Here is a tiny trained network, its code and every weight. The questions are about switching its units off for an input and a class, where a switched-off unit gives its printed mean instead of its output.

import numpy as np


def w(rows, s, z=0):
    codes = np.array(rows[::2]) - 128.0
    scale = np.full(codes.shape[1], s)
    scale[-1] = z or s
    return codes * scale


def f(y):
    return np.maximum(y, 0)


def log_softmax(a):
    a = a - a.max(-1, keepdims=True)
    return a - np.log(np.exp(a).sum(-1, keepdims=True))


def net(x, mask):
    res = np.array(x, float).reshape(1, 7) / 4 @ E
    y = f(res @ A[0][:, :-1].T + A[0][:, -1])
    res = res + np.where(mask, y, B[0][:, -1]) @ B[0][:, :-1]
    return log_softmax(res[-1] @ U[:, :-1].T + U[:, -1])


A, B = {}, {}
E = w([
[135,147,108,125,126,118],'x0',
[43,106,118,47,123,129],'x1',
[131,148,107,123,127,117],'x2',
[201,30,61,83,147,82],'x3',
[40,100,49,226,102,132],'x4',
[150,151,123,101,12,164],'x5',
[156,143,119,149,128,120],'x6',
],0.011)
A[0] = w([
[172,102,123,86,36,178,140],'neuron 0',
[159,39,169,128,154,106,138],'neuron 1',
[214,77,130,86,251,66,83],'neuron 2',
[176,119,137,73,89,74,1],'neuron 3',
[76,237,211,138,189,132,167],'neuron 4',
[67,147,108,213,1,232,89],'neuron 5',
[67,55,34,220,173,151,124],'neuron 6',
],0.0084,0.0045)
B[0] = w([
[91,128,9,165,98,198,191],'neuron 0',
[90,143,113,97,174,94,177],'neuron 1',
[120,95,145,72,99,100,224],'neuron 2',
[128,76,102,92,177,110,157],'neuron 3',
[177,101,68,185,153,198,238],'neuron 4',
[107,160,183,125,104,46,248],'neuron 5',
[184,114,66,143,76,174,225],'neuron 6',
],0.012,0.011)
U = w([
[152,75,100,113,183,179,249],'0',
[115,110,103,141,130,196,33],'1',
[89,115,191,103,135,2,105],'2',
],0.015,0.0016)

Each question gives the input, the list of numbers given to net, and the class t.
The units are the neurons (one row each of A and B). Each row of codes is followed by its name. A weight is (code - 128) times the scale printed after its matrix; where a second scale follows, it is the last column's (A, B and U).
mask holds one flag per neuron, in row order. A switched-off neuron (its flag False) gives its mean, the last column of its row in B, instead of its output. The means were averaged over made-up inputs and are rounded, as every weight is.
A unit's drop is (log p(t) with every unit on - log p(t) with that unit switched off) / (log p(t) with every unit on - log p(t) with every unit switched off).
The circuit of an input: a set's keep is (log p(t) with only the set's units on - log p(t) with every unit switched off) / (log p(t) with every unit on - log p(t) with every unit switched off). Starting from all 7 units, units are removed one at a time, each time the one whose removal leaves the highest keep (on an exact tie, the one counted first), for as long as the keep stays at least 0.8.
circuit, biggest first: the units of the circuit, biggest drop first
k most important neurons: the k neurons with the biggest drops, biggest first
drop of u: that unit's drop, to one decimal
input [-3,2,3,1,-3,-6,-3], class 2: circuit, biggest first -> (neuron 6)
input [7,7,0,-6,-6,-1,-3], class 0: 2 most important neurons -> (neuron 4; neuron 0)
input [3,-6,4,8,-1,-6,2], class 2: 2 most important neurons -> (neuron 2; neuron 4)
input [3,0,-2,6,-5,0,4], class 2: 2 most important neurons -> (neuron 4; neuron 2)
input [-1,-5,2,3,-7,0,-1], class 2: 4 most important neurons -> (neuron 4; neuron 2; neuron 6; neuron 1)
input [-3,7,-8,0,5,6,-5], class 2: 2 most important neurons -> (neuron 5; neuron 4)
input [8,8,4,5,-3,0,-8], class 2: 2 most important neurons -> (neuron 4; neuron 6)
input [-5,8,8,5,-1,-7,-8], class 2: 2 most important neurons -> (neuron 4; neuron 2)
input [7,4,1,-8,-8,-7,7], class 0: drop of neuron 5 -> 0.0
input [-6,5,2,-8,4,7,7], class 2: drop of neuron 5 -> 1.8
input [3,7,4,-3,6,5,0], class 2: drop of neuron 5 -> 1.1
input [-8,-6,0,4,-1,-7,3], class 2: drop of neuron 0 -> 0.1
